Where the symbols take the nodes:
Vir: po>Zib, bo>Vuz
Bel: po>Mef, bo>Kur
Bik: po>Buf, bo>Ret
Pib: po>Vos, bo>Fir
Suz: po>Mot, bo>Dof
Buf: po>Pem, bo>Rul
Peb: po>Fir, bo>Vos
Siv: po>Vek, bo>Muz
Sar: po>Paz, bo>Bog
Zez: po>Rav, bo>Lod
Zib: po>Dis, bo>Tuv
Paz: po>Pup, bo>Lil
Vak: po>Dum, bo>Ral
Dis: po>Kur, bo>Mef
Vek: po>Nef, bo>Dig
Gak: po>Tal, bo>Liv
Zun: po>Peb, bo>Gek
Liv: po>Bik, bo>Gak
Vuz: po>Zun, bo>Vir
Mef: po>Tuv, bo>Dis
Vup: po>Ral, bo>Dum
Tuv: po>Vuz, bo>Zib
Dun: po>Suz, bo>Rif
Pem: po>Lod, bo>Rav
Rif: po>Sug, bo>Dun
Dig: po>Muz, bo>Vek
Dum: po>Dos, bo>Vup
Muz: po>Vak, bo>Siv
Pup: po>Liv, bo>Tal
Kur: po>Fuf, bo>Bel
Vos: po>Gek, bo>Peb
Lod: po>Bom, bo>Zez
Fuf: po>Dof, bo>Mot
Sug: po>Vup, bo>Dos
Mot: po>Bel, bo>Fuf
Rav: po>Rul, bo>Pem
Zaf: po>Zez, bo>Bom
Nef: po>Zaf, bo>Tik
Bog: po>Pib, bo>Sar
Tik: po>Dig, bo>Nef
Fir: po>Sar, bo>Pib
Lil: po>Bog, bo>Paz
Dof: po>Rif, bo>Suz
Tal: po>Lil, bo>Pup
Ret: po>Gak, bo>Bik
Rul: po>Ret, bo>Buf
Ral: po>Siv, bo>Vak
Gek: po>Vir, bo>Zun
Dos: po>Dun, bo>Sug
Bom: po>Tik, bo>Zaf

The rows follow the links: the fewer symbols apart two nodes are, the more alike their rows tend to be.

Each row is also shifted at random along 4 hidden directions that mean nothing.

Known rows, each with its node:
[ 17  14  -9   1 -11 -11   1 -13   6  -6  12   8  10   3 -11  11 -10  -1  10   2  12  -2  11  -2  -9   0   2   7  -4   3   9 -12   6   0  -1 -11   7  -5   7  13  -2   0   9]: Vak
[  6  17  10   4 -10   7   4  -3   1   4  13  13  -9 -10 -16   5 -16  -3   9   6  -6  -6  -2   4 -16 -11  -2  13  -9 -10  -2  -5   1 -13   4  -8  17  16   6   3  -3   0  11]: Dig
[ -3  15  -9 -10  -8 -14 -10  -4  -8   4   2   4  11 -10  -5   3  -7  15   6 -16  -6  -2   7 -13 -10  17  -7 -15  -2   3  -3   4  -6  29   0   3  10 -21 -11   4 -17   4  17]: Pem
[  0 -13   7  11   4   4 -13  -9 -30 -10 -17   7 -22  10   1  24   1 -13  13  -7  -1   3  20   2  12 -18  -2   5   3   6  10   0   5 -56   9  13  -6  23  -2  15  35  -6 -21]: Nef
[ 22 -10  12  11   1   7 -14  -4 -26 -12 -16  -1 -12  22   2  17   1 -10   5 -10  -1   7  16   4  10 -12  -3  -8   1   1  11  10   7 -28  17  29 -10  13 -16   4  28  -2 -14]: Zaf
[ 54   4  -1   4  -5  -8 -17   0 -16  -6  -5  -8  14   2   3  -8   2  -9  -6 -16 -16  -2  -1   7   0   7   5 -26  -1  -8  14  21  11  29   3  26   4 -11 -24 -12 -12  12   7]: Rul
[ 56   6 -13   4  -7 -23   2 -23  -3  -9   2   6   3   9  -7  22  -7  -1   9  -3  19   4  27  -2  -1  -5  -1   5  -3  19  19 -20   8 -21  -3 -14   0  -1   8  23  17  -1  -5]: Dos
[-35  -3  -1  -6   2   2  -9   8  -6   8  -6  -4   0  -3   6  -8   5  10  -3 -13  -7   0  -4  -8   3   9  -4 -13   3  -1  -7  13  -6  15   1  13   1 -12 -12  -4  -8   1   0]: Pup
[ -7 -17  14   9   5  18   0  15  -9  -2 -17 -12 -23  22   5  -3   7  -6 -11   2   0  10   1   5  16  -7  -2   1   3   4  -3  12   0 -22   9  23 -12  14  -5  -9  29  -8 -18]: Peb
[ -4 -15 -15  -1  14  -7   6  -5   7  -4  -7   0   8 -18  10  -5  10  -2  -5   7   3   2  -8   7   1  -6   9  12   8   9   4 -14   3 -13 -17 -20  -6   2  11   3   2   5 -10]: Mef
[ 21 -16   7   3   8   9   8  13  15  -4  -8 -14   3  17  12 -14  16  -7 -12   9   5   4 -13  12  12   2   7  -6   5  -8   2   9   4  13   5  10 -15   0  -1 -20   2   1  -9]: Tuv
[ 25 -15   2  -5  12   5   6  -4   4   5  -9   6  -6 -12   9   7  11   6   8   5  -3  -5  -9 -10   8  -6  -4  13   7  -3  -8 -10  -7 -17   0 -14  -6   7  12   7  -6  -5 -14]: Sug
[ 39 -12  -7 -10  14  -2   3  -3   6   9  -5  10   5 -27  12   0  10  11   5   2 -10  -9 -17  -7   1  -1  -3  13   6  -4 -13 -14  -8  -8 -11 -22  -3   1  13   9 -17  -1  -4]: Rif
[ 41  15  11   5 -12  18   1  13  -6   5  15   1 -13 -11 -15 -14 -19  -9 -10   6 -11   0  -5  12 -14 -10   5   7 -11  -3  -8   6  -4 -14  -5   2  21  18   4 -13   8   1  11]: Pib
[  4  14  21   7 -18  27  16  23  13   0  16 -13 -26  48 -15  -4 -14  -7 -11  15  25   8  10   1   1   2  -5   1  -8  -4  -4   5  -2  -6  21  15  -5   5   4 -15  31 -12   1]: Vir
[ 13 -19   4   0  13  -3  -5  -5  -2  -4 -12  -2   0  16  16  12  11   5   9  -4   8   0   3  -5  15   5  -4  -7   5   0   6   0   1  -3  11   5 -16  -6  -2   8  -1  -4 -16]: Ral
[ 14   7   4  -3 -10   7  11  13  17   4  11  -7  -6  18  -6  -5  -7   2  -5   9  16   8   0  -4  -4   6  -6   1  -2  -1  -7   0  -7  12   5   1  -5  -4   4  -9   6  -8   7]: Zib
[-30  14   5  -1  -8   7  -2  -2  -9   6  10  12  -8 -14 -14   7 -15   6   9  -3 -10  -6   3  -7 -13  -6  -5   4  -4  -6 -11   0  -5  -7   1  -2  13   6   4   8  -4   0  12]: Lod
[ 58 -10   5  -3   8  13 -15  11 -21   6 -14  -4  -9  -8   6  -7   6   0  -6 -13 -19   2 -10   1   8   0  -1  -9   3   0 -11  18  -7 -10  -1  22  -3   8 -14  -8   7  -4 -12]: Sar

The symbols that take the first to the second take the third to the fourth. What is the fourth?
Answer with the node's name.
A [ -1  16  13   0 -12  14  -2   8  -8   5  10   7 -11  -4 -14   2 -13   4   8   0  -9  -7  -2  -4 -11  -2  -7  -1  -8 -17  -8  10  -4   2  10  12  14   4  -5  -4  -6   1  14]
B [ 49 -15  -3  -5  12  -9  -2  -5   6   0 -14  -3  10  10  15   8  15   7   7  -4   8  -1  -3 -10  14  17  -4 -12  10  -5   4   2   0  21  10   3 -18 -17  -5  -1 -12   2  -8]
C [  5 -17 -12  -5  16 -12   0   0   2  -1 -16  -9  10  -2  15  -9  16   5  -9  -8   0   3  -7  -3  10  12   3 -11   9  12   3   2   3  14  -7   0 -12 -13  -6  -5 -10   5  -8]
D Gak

A [ 33   2   1  -4   1  12  11   7  12  11   9   1 -12  -6  -3  -6  -5   7  -4   9   2  -3  -7  -4  -5  -2  -3  13  -3   2 -17  -3 -11  -5  -6 -14   2   7  11  -3  -1  -6   5]
B [ 21 -16  -3   1  14  -8 -10 -15 -16  -1 -18   9   1 -16  13  12  10   1   7  -9 -11  -3   0  -2   6  -9  -4   0   4   2   5  -5   1 -20  -1   0  -4   3  -2  14   0   3 -15]
C [ 28 -15   8   3   7  15  -7  17  -9   3 -12 -10 -11   3   9  -9  11  -3 -10  -5 -12   4  -9   3  13   1   0 -11   4  -5  -5  16  -1   2   5  20  -9   1 -12 -13   4  -1 -11]
D Bom

A [-10  15  -3  -1 -14   3   8   2   8  -1  14  -4  -8  17 -12  -2 -15   0  -9   5  16   9  13  -4  -5   3   0   2  -6  10  -2  -7  -4  -3  -2  -5   5  -3   7   1  15  -7  10]
B [  8   7  -8 -10  -6  -4 -17   4 -16   4  -6   1   1  -4  -2   4  -2  13   2 -17 -11   3   9 -14  -4  15  -7 -13  -1   8  -7   3  -6  10  -2  13   7 -13 -14   6  -5   0   7]
C [-33  19   2   0 -18  -8   1  -9  -1  -6  13   6  -7  20 -14  23 -18   1  10  -2  15   3  27 -11 -10  -1  -4  -1  -6   7   6 -10  -1  -7  13  -1   7  -2   1  13  11  -5   5]
D Tal

A [ 26  19   3  -2 -10   1  -3  -4  -1   2  13  11   0 -14 -11   6 -13   7   9   0  -7  -6   4  -3 -15  -1  -3   1  -7  -7  -2  -1   1  -1   1  -3  15   3   2   5  -9   2  14]
B [-26  14  17   5 -13   9  10   4  14  -4  16   1  -7  19 -12   6 -13  -9   6  16  15  -4   5   7  -9  -3  -3   5  -8 -18   5   6   6   5  18   6   1   6   4  -7   1  -2  11]
C [  6  -8 -15 -11   7 -11 -14  -1 -11   7 -13  -7  14 -11  12  -4  12  14  -7 -19  -9   2  -3 -12   4  19  -1 -19   7  10  -5   6  -8  25 -10   8  -3 -21 -14   1 -16   5  -2]
D Liv

A [  9 -15 -13  -4  17 -10   7  -3  18  -1  -6  -4  20 -23  15 -18  17   0 -11   8  -6  -5 -23   9   4   4   9   5  10  -1   3  -9   5  15 -19 -21  -4  -5  10  -5 -21   8  -2]
B [ 19 -10  -4   3  11  -3   8  -2   8  -3  -6   0   9 -10   8  -9   9  -7  -8   8   2  -3 -12   9   4  -8   6  12   5   3   5  -6   5  -3 -12 -16  -8   6  11  -2  -4   1  -6]
C [-88  18   4   0 -18  -1   3  -3   8  -2  13   2  -7  25 -14  13 -15   3   8   2  17   7  16 -10  -4   7  -7   0  -9  -2   6  -2   1   3  14   5   0  -8   0   3   4  -6   8]
D Lod

A [ 26  11  -4   3  -9 -13   4 -14   4  -7  11   7   2   5 -10  15 -10  -3   7   4  11   1  13   1  -4  -7   4   9  -5   6  12 -15   5 -13   1 -12   6   3  11  11   7   2   1]
B [-20  -7   3   0   0   4  14   1   8   1  -1   2 -19  27   3  17   3   8   6   8  23   6  14 -14  11   0 -12   9   0   6  -4  -9  -8 -22  12  -4 -15   3  11   6  21 -14 -13]
C [ 61  16   5   6 -10  11 -11   9 -17  -2   8   3 -10  -9 -15  -6 -18 -12  -6  -6 -15   1   4  12 -13 -12   5   2  -8   2   0  11   1 -13  -5  15  19  17  -7  -3  14   2  10]
D Peb

A [-45 -19 -15 -10  21 -21   2 -17  10   1 -11   8  23 -24  19   6  19  12   8  -5  -4  -8 -11 -11   7   9   0   1   8   1   2 -14  -2  15  -9 -26 -12 -14   8  13 -31   7  -7]
B [  8  12  -5   4 -10 -10 -13  -1 -12  -6   2  -8   5  10  -8   2  -9  -6  -5 -13  -3   5  11   7  -5   2   6 -16  -1   7  13   9   8   9   2  19   8  -6 -14   1   7   3   5]
C [-25  10  -2  -3  -7  -2 -10   1 -13   5   1   2  -1  -3  -7   9  -9  11   5 -13  -7   0  10 -13  -6   7  -7  -9  -5   0  -4   1  -9   1   1   9  10  -3  -8   5   0  -4   8]
D Dos

A [-19 -11  -4   2  10  -4  10   2  20  -5  -5  -9  11   6  14  -8  14  -7  -8  12  10   3 -13   9   9   2   8   1   7   0   8  -1   5  12  -3  -8 -15  -5   4  -8  -2   5  -7]
B [ 27   0 -19 -10   0 -14   5 -12  11   8   2   5   4  -9   5   4   3  18   3  -3  13   0   7 -17  -3  11  -5   5   2  16  -6 -20 -10   1 -12 -25  -2 -14  10  15  -6  -6  -3]
C [ 17 -18 -13  -3  15  -8  -1  -1   1   0 -12  -6  10 -11  15 -11  16   2  -7  -5  -4   1 -11   5   9   2   6   1   7  10   1  -3  -1   4 -11  -8 -12  -6   1  -3  -4   5 -10]
D Zib

A [-21  12  19   2  -7  15  11  10  14   5  18   9   2 -15 -11 -13 -10  -5   4  17 -11 -11 -23   8 -13  -9   0  10  -7 -31  -9  10   0  16   5  -7  13  13   6 -13 -25   4  19]
B [-36  -1  -7   4   0 -13  17  -7  25  -9   5  -3  10  23   4   4   5  -5  -4   9  27   5   7   4   4   4   6   4   1   6  16 -15  11   9   4 -14 -15  -8  10   2   1   1  -4]
C [ 12  18  -2   2 -12  -1  -2   6  -1   0   9  -4   3   3 -13  -9 -13  -7 -10  -3  -3   4   8   8 -13   2   2  -6  -7   2   2   6   5  12  -3   7  11   1  -4  -8   4   0  13]
D Dis

A [ -7   2   6   0  -2  12 -15   3 -27   7  -6   3 -19  -6  -5   7  -4   4   4 -10 -14   0   6  -5   0  -2  -6   1  -4   6 -11   5 -11 -26   3  16   7  11  -6   5  14  -7  -6]
B [ 38   2   0   6  -4  -9  10  -4  15  -8   6  -3   9  12   2   0   1  -8   2   9  13   2   2   7   2  -2   5   4   0  -4  11  -9   9  10   4  -9  -4  -4   5  -1  -1   4  -1]
C [-38  15  -6  -2  -9   2  10   5  15   2  19  -2   5  -1  -8 -13 -10   4 -10  11   5   2  -2   3 -16   5   6   5  -5   1  -6  -5  -5  16 -10 -10   9  -7   6  -5  -7  -1  15]
D Siv

A [-18   3  -1   6  -4  -8 -10  -5 -15  -9  -2  -6   9   5  -1   1  -1  -8  -1 -11  -5   2   8   8   1  -1   7 -13  -1   0  12   9   9   5   5  20   3   0 -14  -3   2   7  -1]
B [-32   6  -3   1  -1  -3 -10  -6 -13   0  -1   6   9 -26  -2  -8  -4  -7  -7  -6 -19  -5  -8  13 -10  -8   8  -1  -1   0   7   3   3  -1 -13   0  13   6  -3   1  -9  10   9]
C [ 51 -13  -7  -2   9 -20 -13  -5   1  -7 -18  -8  19  17  18  11  16   5   8 -14   2   0   4 -11  15  19  -1 -21  11  -1  13   6   3  27   9  15 -20 -24 -14   3 -17   5  -8]
D Vek

A [ 28 -15  -6   6  12   1  -4  -3 -14  -6 -15  -1 -13   4  11   5   9  -8  -4  -3   3   5   6   1  16 -10   2   7   5  20   4  -6   0 -37  -8   1 -10  10   3   5  25  -6 -21]
B [-36  -6  -7  -6   4  -4  15  -5  18  10   3   4   1  -6   7   4   7  12   3  10  14  -3  -2 -12   0   6  -5  14   5   6 -10 -17  -9   0  -6 -28  -8 -10  16   6  -6  -8  -2]
C [  6  -8   0   4   5  -2  12  -4  18  -8   3  -5   4  13   6   1   5  -9  -5  10  17   0  -3   8   6  -4   6   3   1   2  11  -5   7   2   2  -5 -12  -1   7  -3   3   4  -4]
D Vup

A [  6  17 -16  -9  -8 -26   0 -15  10  -3  12   6  28 -13  -5   3  -7  11   7  -8   1  -5   4 -11 -15  14   1  -6  -2   2   8 -11   3  33  -5 -16  12 -26  -1  11 -28   7  19]
B [  7  -4   5  12   4   6 -16  -6 -34  -5  -9   8 -11 -15  -3   7  -5 -14   2  -6 -19   0   6  11  -4 -21   2   3  -3   2   5   7   8 -41  -2  12   9  25  -5  10  17   4  -9]
C [  2  14   3   6 -12   5  -7   5  -9  -5   9  -5   0   8  -9  -8 -12  -9  -8  -8  -4   4   7  10  -7   1   6 -10  -6   4   6  11   7   7   3  18   8   3  -9  -8   7   3  11]
D Pem

